Below are the code and all the weights of a small trained network. Each question names an input and a class and asks about switching units off, where a switched-off unit gives its printed mean instead of its output.

import numpy as np


def w(rows, s, z=0):
    codes = np.array(rows[::2]) - 128.0
    scale = np.full(codes.shape[1], s)
    scale[-1] = z or s
    return codes * scale


def f(y):
    return np.maximum(y, 0)


def log_softmax(a):
    a = a - a.max(-1, keepdims=True)
    return a - np.log(np.exp(a).sum(-1, keepdims=True))


def net(x, mask):
    res = np.array(x, float).reshape(1, 6) / 4 @ E
    y = f(res @ A[0][:, :-1].T + A[0][:, -1])
    res = res + np.where(mask, y, B[0][:, -1]) @ B[0][:, :-1]
    return log_softmax(res[-1] @ U[:, :-1].T + U[:, -1])


A, B = {}, {}
E = w([
[128,128,127,127],'x0',
[187,91,196,97],'x1',
[126,127,128,127],'x2',
[225,140,67,125],'x3',
[114,2,75,111],'x4',
[109,152,107,2],'x5',
],0.0097)
A[0] = w([
[133,26,88,111,126],'n1',
[207,148,39,143,202],'n2',
[128,158,87,50,148],'n3',
[132,100,143,232,58],'n4',
[209,93,207,116,125],'n5',
[107,64,121,121,65],'n6',
[168,121,133,239,72],'n7',
[148,112,137,204,57],'n8',
[31,137,147,159,101],'n9',
[161,210,180,141,4],'n10',
[134,207,174,99,38],'n11',
[162,190,184,170,99],'n12',
[198,90,202,113,97],'n13',
[45,119,181,106,116],'n14',
[40,103,180,147,120],'n15',
[60,168,9,186,251],'n16',
],0.011,0.0025)
B[0] = w([
[81,218,54,219,238],'n1',
[212,70,208,182,240],'n2',
[141,82,97,74,220],'n3',
[112,84,84,56,222],'n4',
[71,179,197,116,223],'n5',
[118,169,92,195,185],'n6',
[117,104,88,58,239],'n7',
[125,75,61,10,198],'n8',
[177,100,163,143,210],'n9',
[125,154,78,177,221],'n10',
[104,156,28,174,209],'n11',
[122,166,78,141,235],'n12',
[65,167,197,124,209],'n13',
[226,86,103,141,215],'n14',
[218,91,130,135,218],'n15',
[57,146,254,117,254],'n16',
],0.0085,0.0075)
U = w([
[91,151,28,239,83],'0',
[117,78,51,5,92],'1',
[253,75,164,199,88],'2',
[37,135,215,138,121],'3',
[125,114,111,157,254],'4',
],0.011,0.0059)

Each question gives the input, the list of numbers given to net, and the class t.
The units are the neurons (one row each of A and B). Each row of codes is followed by its name. A weight is (code - 128) times the scale printed after its matrix; where a second scale follows, it is the last column's (A, B and U).
mask holds one flag per neuron, in row order. A switched-off neuron (its flag False) gives its mean, the last column of its row in B, instead of its output. The means were averaged over made-up inputs and are rounded, as every weight is.
A unit's drop is (log p(t) with every unit on - log p(t) with that unit switched off) / (log p(t) with every unit on - log p(t) with every unit switched off).
The circuit of an input: a set's keep is (log p(t) with only the set's units on - log p(t) with every unit switched off) / (log p(t) with every unit on - log p(t) with every unit switched off). Starting from the 12 units with the biggest drops (on a tie, the unit counted first), units are removed one at a time, each time the one whose removal leaves the highest keep (on an exact tie, the one counted first), for as long as the keep stays at least 0.8.
units of the circuit, in order: the units of the circuit, biggest drop first
most important unit: the unit with the biggest drop
k most important neurons: the k neurons with the biggest drops, biggest first
drop when u is switched off: that unit's drop, to one decimal
input [0,4,5,4,4,2], class 0: units of the circuit, in order	(n1)
input [3,7,1,0,7,-4], class 0: 3 most important neurons	(n1 n16 n6)
input [-5,3,-4,-7,4,-6], class 2: 4 most important neurons	(n15 n9 n14 n3)
input [4,4,-5,2,-5,5], class 0: units of the circuit, in order	(n11 n10)
input [-5,5,-2,0,-7,-7], class 0: 3 most important neurons	(n10 n12 n11)
input [7,-4,-1,-7,-4,-5], class 2: units of the circuit, in order	(n15 n9)
input [2,7,5,4,-4,1], class 3: 2 most important neurons	(n5 n13)
input [-6,-6,3,-7,6,-8], class 1: 4 most important neurons	(n4 n8 n7 n2)
input [-6,-8,6,7,-5,-8], class 1: 3 most important neurons	(n7 n8 n4)
input [4,6,4,-7,6,-2], class 2: 3 most important neurons	(n15 n14 n11)
input [-5,6,3,8,7,3], class 2: 4 most important neurons	(n2 n11 n12 n10)
input [1,-2,0,-4,-1,-2], class 2: units of the circuit, in order	(n15 n9 n1)
input [2,-3,1,-7,1,4], class 2: units of the circuit, in order	(n14 n15 n9)
input [6,8,4,-8,-1,-1], class 2: units of the circuit, in order	(n14)
input [1,-3,7,-7,-1,-8], class 1: 3 most important neurons	(n4 n8 n7)
input [-5,4,6,-1,6,-6], class 0: 2 most important neurons	(n1 n6)
input [-4,8,-7,-6,5,4], class 3: 4 most important neurons	(n13 n5 n2 n11)
input [-4,7,-3,-1,-3,-8], class 1: units of the circuit, in order	(n8 n7)
input [6,-8,0,-6,4,4], class 3: 2 most important neurons	(n16 n2)
input [5,-5,-4,1,4,0], class 3: most important unit	n16
input [6,7,8,0,-1,-6], class 3: 4 most important neurons	(n5 n13 n3 n14)
input [-8,5,3,4,-6,-5], class 4: drop when n1 is switched off	0.6
input [3,0,2,2,-5,5], class 0: drop when n8 is switched off	0.4
input [8,-8,-8,-1,5,-6], class 3: drop when n16 is switched off	1.2
